Here is a tiny trained network, its code and every weight. The questions are about switching its units off for an input and a class, where a switched-off unit gives its printed mean instead of its output.

import numpy as np


def w(rows, s, z=0):
    codes = np.array(rows[::2]) - 128.0
    scale = np.full(codes.shape[1], s)
    scale[-1] = z or s
    return codes * scale


def f(y):
    return np.maximum(y, 0)


def log_softmax(a):
    a = a - a.max(-1, keepdims=True)
    return a - np.log(np.exp(a).sum(-1, keepdims=True))


def net(x, mask):
    res = np.array(x, float).reshape(1, 2) / 4 @ E
    y = f(res @ A[0][:, :-1].T + A[0][:, -1])
    res = res + np.where(mask, y, B[0][:, -1]) @ B[0][:, :-1]
    return log_softmax(res[-1] @ U[:, :-1].T + U[:, -1])


A, B = {}, {}
E = w([
[73,28,107,77],'x0',
[55,253,199,48],'x1',
],0.012)
A[0] = w([
[185,173,138,138,16],'neuron 0',
[137,197,143,199,48],'neuron 1',
[89,128,77,101,2],'neuron 2',
[20,193,158,87,61],'neuron 3',
[61,221,221,108,79],'neuron 4',
[5,90,93,113,80],'neuron 5',
],0.013,0.0033)
B[0] = w([
[93,41,211,126,159],'neuron 0',
[129,92,191,8,178],'neuron 1',
[68,57,145,83,139],'neuron 2',
[161,105,145,182,223],'neuron 3',
[178,115,116,156,248],'neuron 4',
[155,127,215,109,177],'neuron 5',
],0.013,0.017)
U = w([
[122,68,214,41,102],'0',
[222,82,104,254,108],'1',
[153,176,151,166,254],'2',
[71,210,92,127,43],'3',
[30,139,47,91,53],'4',
[4,253,21,125,48],'5',
[46,165,51,104,43],'6',
],0.0094,0.0088)

Each question gives the input, the list of numbers given to net, and the class t.
The units are the neurons (one row each of A and B). Each row of codes is followed by its name. A weight is (code - 128) times the scale printed after its matrix; where a second scale follows, it is the last column's (A, B and U).
mask holds one flag per neuron, in row order. A switched-off neuron (its flag False) gives its mean, the last column of its row in B, instead of its output. The means were averaged over made-up inputs and are rounded, as every weight is.
A unit's drop is (log p(t) with every unit on - log p(t) with that unit switched off) / (log p(t) with every unit on - log p(t) with every unit switched off).
The circuit of an input: a set's keep is (log p(t) with only the set's units on - log p(t) with every unit switched off) / (log p(t) with every unit on - log p(t) with every unit switched off). Starting from all 6 units, units are removed one at a time, each time the one whose removal leaves the highest keep (on an exact tie, the one counted first), for as long as the keep stays at least 0.8.
circuit, biggest first: the units of the circuit, biggest drop first
most important unit: the unit with the biggest drop
top k neurons: the k neurons with the biggest drops, biggest first
drop of u: that unit's drop, to one decimal
input [-2,-2], class 2: circuit, biggest first : [neuron 4; neuron 3; neuron 1; neuron 0]
input [-4,2], class 0: top 3 neurons : [neuron 1; neuron 0; neuron 3]
input [-4,-4], class 0: circuit, biggest first : [neuron 4; neuron 3]
input [1,-1], class 2: circuit, biggest first : [neuron 1; neuron 4; neuron 3; neuron 0]
input [-5,6], class 1: most important unit : neuron 4
input [4,6], class 1: circuit, biggest first : [neuron 3; neuron 4]
input [-1,5], class 1: circuit, biggest first : [neuron 4; neuron 3]
input [-1,-2], class 2: circuit, biggest first : [neuron 4; neuron 3; neuron 1]
input [2,-2], class 2: circuit, biggest first : [neuron 1; neuron 4; neuron 3; neuron 0]
input [-1,-3], class 2: top 3 neurons : [neuron 4; neuron 3; neuron 0]
input [1,1], class 2: top 3 neurons : [neuron 1; neuron 4; neuron 0]
input [2,5], class 1: top 3 neurons : [neuron 3; neuron 4; neuron 1]
input [-3,4], class 1: top 3 neurons : [neuron 4; neuron 3; neuron 5]
input [3,3], class 2: circuit, biggest first : [neuron 1]
input [-1,-1], class 2: circuit, biggest first : [neuron 4; neuron 3; neuron 1; neuron 0]
input [3,7], class 1: top 2 neurons : [neuron 3; neuron 4]
input [0,0], class 2: drop of neuron 5 : -0.1
input [-7,-1], class 0: drop of neuron 2 : 0.0
input [-8,8], class 0: drop of neuron 1 : 6.2
input [-6,2], class 0: drop of neuron 0 : 0.1
input [3,2], class 2: circuit, biggest first : [neuron 1]
